Below is a small trained network, with its code and all its weights. Each question gives an input and a target symbol and asks what happens when units are switched off, that is, made to give their printed mean instead of their output.

import numpy as np


def w(rows, s, z=0):
    codes = np.array(rows[::2]) - 128.0
    scale = np.full(codes.shape[1], s)
    scale[-1] = z or s
    return codes * scale


def norm(h):
    return h / np.sqrt((h * h).mean(-1, keepdims=True) + 1e-5)


def f(y):
    return np.maximum(y, 0)


def softmax(a):
    e = np.exp(a - a.max(-1, keepdims=True))
    return e / e.sum(-1, keepdims=True)


def log_softmax(a):
    a = a - a.max(-1, keepdims=True)
    return a - np.log(np.exp(a).sum(-1, keepdims=True))


def net(x, mask):
    ids = ['βγηλμπσψ'.index(c) for c in x.split()]
    T = len(ids)
    res = E[ids] + P[:T]
    u = 0
    for l in range(2):
        q, k, v = (norm(res) @ M[l].T for M in (Q, K, V))
        z = softmax(np.where(np.tri(T) > 0, q @ k.T / 4**0.5, -1e9)) @ v
        res = res + np.where(mask[u], z, O[l][:, -1]) @ O[l][:, :-1]
        u += 1
        y = f(norm(res) @ A[l][:, :-1].T + A[l][:, -1])
        res = res + np.where(mask[u : u + 16], y, B[l][:, -1]) @ B[l][:, :-1]
        u += 16
    return log_softmax(norm(res)[-1] @ U[:, :-1].T + U[:, -1])


Q, K, V, O, A, B = {}, {}, {}, {}, {}, {}
E = w([
[209,122,92,214,85,155],'β',
[134,144,177,140,190,16],'γ',
[206,177,35,96,161,105],'η',
[72,152,120,56,48,152],'λ',
[99,66,19,130,108,136],'μ',
[30,139,92,119,253,195],'π',
[96,62,135,220,164,167],'σ',
[134,196,136,171,98,197],'ψ',
],0.024)
P = w([
[158,191,254,121,135,80],'0',
[82,99,18,120,103,147],'1',
[77,112,18,139,120,105],'2',
[68,113,14,150,113,94],'3',
[77,114,17,159,109,90],'4',
[87,115,40,173,130,65],'5',
[111,130,54,181,151,74],'6',
[119,118,62,178,148,87],'7',
],0.0088)
Q[0] = w([
[78,247,46,81,162,73],'L0H1',
[183,131,182,102,85,175],'L0H1',
[71,78,129,182,109,86],'L0H1',
[255,83,132,109,33,117],'L0H1',
],0.0087)
K[0] = w([
[160,36,229,119,119,169],'L0H1',
[108,117,57,161,148,98],'L0H1',
[171,172,108,86,149,129],'L0H1',
[2,199,98,192,170,131],'L0H1',
],0.0091)
V[0] = w([
[254,76,230,84,146,208],'L0H1',
[204,83,203,32,229,214],'L0H1',
[62,96,171,179,89,114],'L0H1',
[166,128,68,156,171,133],'L0H1',
],0.011)
O[0] = w([
[94,173,93,210,60,8,29],'L0H1',
[16,180,73,179,123,29,2],'L0H1',
[121,108,170,141,115,140,123],'L0H1',
[183,130,106,170,162,145,185],'L0H1',
],0.011,0.0092)
A[0] = w([
[198,198,89,123,79,70,127],'L0N1',
[83,60,24,108,87,55,3],'L0N2',
[140,149,119,106,144,92,15],'L0N3',
[64,140,136,140,180,146,47],'L0N4',
[104,137,151,43,37,139,28],'L0N5',
[80,242,136,137,123,226,140],'L0N6',
[86,140,93,127,138,151,57],'L0N7',
[165,144,127,143,50,183,149],'L0N8',
[158,69,113,246,163,140,155],'L0N9',
[130,176,132,113,198,206,157],'L0N10',
[89,127,164,126,153,93,74],'L0N11',
[113,214,102,117,184,101,60],'L0N12',
[130,35,165,118,137,138,92],'L0N13',
[217,152,13,121,173,102,185],'L0N14',
[147,60,90,156,41,160,64],'L0N15',
[156,66,217,64,194,5,7],'L0N16',
],0.019,0.0033)
B[0] = w([
[140,180,165,155,86,42,154],'L0N1',
[144,67,145,54,184,218,174],'L0N2',
[136,147,128,116,143,96,134],'L0N3',
[65,124,105,138,153,108,146],'L0N4',
[154,43,81,128,61,41,145],'L0N5',
[81,216,27,75,147,115,186],'L0N6',
[112,117,105,133,167,150,150],'L0N7',
[173,190,123,143,75,175,207],'L0N8',
[73,132,144,247,132,156,223],'L0N9',
[154,74,53,101,161,220,251],'L0N10',
[82,134,162,122,115,122,135],'L0N11',
[110,157,111,139,191,71,149],'L0N12',
[110,126,113,99,108,209,195],'L0N13',
[251,83,67,127,181,125,252],'L0N14',
[164,136,127,142,132,228,211],'L0N15',
[181,200,212,120,248,214,148],'L0N16',
],0.029,0.016)
Q[1] = w([
[121,70,169,104,102,108],'L1H1',
[173,96,8,209,190,197],'L1H1',
[222,160,99,73,217,223],'L1H1',
[132,128,64,159,133,157],'L1H1',
],0.014)
K[1] = w([
[125,134,101,111,129,147],'L1H1',
[74,223,168,165,105,6],'L1H1',
[95,159,89,178,79,81],'L1H1',
[109,184,131,152,120,89],'L1H1',
],0.022)
V[1] = w([
[190,199,254,130,152,176],'L1H1',
[209,160,87,160,26,77],'L1H1',
[16,212,119,173,51,142],'L1H1',
[131,28,145,211,73,173],'L1H1',
],0.023)
O[1] = w([
[193,193,253,166,189,203,177],'L1H1',
[212,157,86,133,18,113,254],'L1H1',
[17,198,97,173,62,197,154],'L1H1',
[139,20,162,207,84,180,91],'L1H1',
],0.018,0.0066)
A[1] = w([
[80,59,86,137,36,140,52],'L1N1',
[56,15,120,116,123,119,75],'L1N2',
[149,121,183,73,161,166,22],'L1N3',
[191,101,98,143,186,44,102],'L1N4',
[102,103,115,120,90,173,137],'L1N5',
[99,97,157,76,189,124,6],'L1N6',
[126,165,171,4,122,116,87],'L1N7',
[36,97,70,129,226,81,225],'L1N8',
[100,158,119,19,96,148,38],'L1N9',
[191,139,155,37,104,136,33],'L1N10',
[118,73,144,118,159,112,184],'L1N11',
[108,238,106,190,133,47,214],'L1N12',
[118,180,167,105,147,181,185],'L1N13',
[131,181,168,98,126,108,8],'L1N14',
[137,75,72,204,128,65,112],'L1N15',
[147,154,178,78,172,165,93],'L1N16',
],0.022,0.0025)
B[1] = w([
[82,138,211,140,75,51,207],'L1N1',
[117,24,105,107,135,172,179],'L1N2',
[87,173,115,124,80,92,238],'L1N3',
[69,110,198,156,106,83,214],'L1N4',
[100,124,105,104,80,171,255],'L1N5',
[145,64,103,124,175,160,169],'L1N6',
[98,69,122,135,98,30,154],'L1N7',
[184,122,109,247,141,82,225],'L1N8',
[124,57,135,90,164,153,205],'L1N9',
[175,131,153,118,94,60,226],'L1N10',
[101,120,129,106,127,178,166],'L1N11',
[153,127,78,69,163,253,181],'L1N12',
[90,102,182,93,105,126,253],'L1N13',
[91,170,100,115,105,140,139],'L1N14',
[123,83,195,96,95,99,181],'L1N15',
[89,175,163,117,89,62,245],'L1N16',
],0.035,0.0079)
U = w([
[236,193,121,233,104,169,119],'β',
[104,176,215,73,219,131,255],'γ',
[244,98,118,114,183,45,133],'η',
[98,96,128,59,42,81,199],'λ',
[179,17,163,2,193,254,19],'μ',
[84,99,30,153,247,114,154],'π',
[6,89,197,195,124,174,152],'σ',
[136,241,35,35,140,181,76],'ψ',
],0.0072,0.0027)

Each question gives the input, a string of symbols that net reads in full, and the target symbol t.
The units are the heads (4 rows each of Q, K, V and O) and the neurons (one row each of A and B). Each row of codes is followed by its name. A weight is (code - 128) times the scale printed after its matrix; where a second scale follows, it is the last column's (O, A, B and U).
mask holds one flag per unit, layer by layer, with each layer's heads first. A switched-off unit (its flag False) gives its mean, the last column of its rows in O or B, instead of its output. The means were averaged over made-up inputs and are rounded, as every weight is.
A unit's drop is (log p(t) with every unit on - log p(t) with that unit switched off) / (log p(t) with every unit on - log p(t) with every unit switched off).
The circuit of an input: a set's keep is (log p(t) with only the set's units on - log p(t) with every unit switched off) / (log p(t) with every unit on - log p(t) with every unit switched off). Starting from the 12 units with the biggest drops (on a tie, the unit counted first), units are removed one at a time, each time the one whose removal leaves the highest keep (on an exact tie, the one counted first), for as long as the keep stays at least 0.8.
units of the circuit, in order: the units of the circuit, biggest drop first
most important unit: the unit with the biggest drop
k most important neurons: the k neurons with the biggest drops, biggest first
k most important neurons of layer l: the k neurons of layer l with the biggest drops, biggest first
input γ ψ γ, target γ: most important unit -> L0N16
input λ η λ π, target λ: units of the circuit, in order -> (L1H1; L0N5; L0H1)
input η σ ψ η μ μ π μ, target η: 2 most important neurons -> (L0N1; L0N14)
input λ β π λ η, target λ: units of the circuit, in order -> (L0N5; L1H1; L0H1; L1N1)
input λ μ ψ, target λ: 2 most important neurons -> (L0N5; L1N1)
input β β ψ ψ σ, target σ: 2 most important neurons -> (L0N9; L0N14)
input γ μ μ μ ψ, target γ: units of the circuit, in order -> (L1H1; L0N16; L1N16)
input β η β γ, target β: units of the circuit, in order -> (L0H1; L0N1)
input π μ ψ λ η σ γ, target π: 2 most important neurons of layer 0 -> (L0N8; L0N15)
input γ μ ψ σ, target γ: units of the circuit, in order -> (L1H1; L0N16; L1N16)
input ψ μ η π λ μ, target ψ: units of the circuit, in order -> (L1H1; L0H1; L0N10; L0N6)
input γ π μ, target γ: 2 most important neurons -> (L0N10; L0N1)
input γ μ π, target γ: units of the circuit, in order -> (L1H1; L0N16)
input η γ μ, target η: units of the circuit, in order -> (L1H1; L0H1; L0N14)
input β σ ψ β β ψ η η, target β: most important unit -> L0H1
input β λ γ π μ η λ, target β: 2 most important neurons of layer 0 -> (L0N16; L0N8)
input β ψ μ γ γ μ μ, target β: 2 most important neurons -> (L0N16; L0N10)
input σ λ μ μ λ μ, target σ: 2 most important neurons -> (L0N14; L1N1)
input λ π η, target η: 2 most important neurons of layer 0 -> (L0N9; L0N14)
input η μ η μ μ β π, target η: units of the circuit, in order -> (L0H1; L1H1; L0N14)
input λ π η γ β σ, target λ: 2 most important neurons -> (L0N16; L0N5)
input ψ β π, target π: 2 most important neurons -> (L0N6; L1N8)
input π σ λ, target π: 2 most important neurons -> (L1N8; L0N6)
input η γ ψ ψ, target η: 3 most important neurons of layer 0 -> (L0N14; L0N9; L0N13)
input π β λ, target λ: units of the circuit, in order -> (L0N5)
input λ β μ λ π γ μ, target λ: 2 most important neurons -> (L0N5; L1N1)
input β σ λ β π, target β: units of the circuit, in order -> (L0H1; L1H1; L0N1)
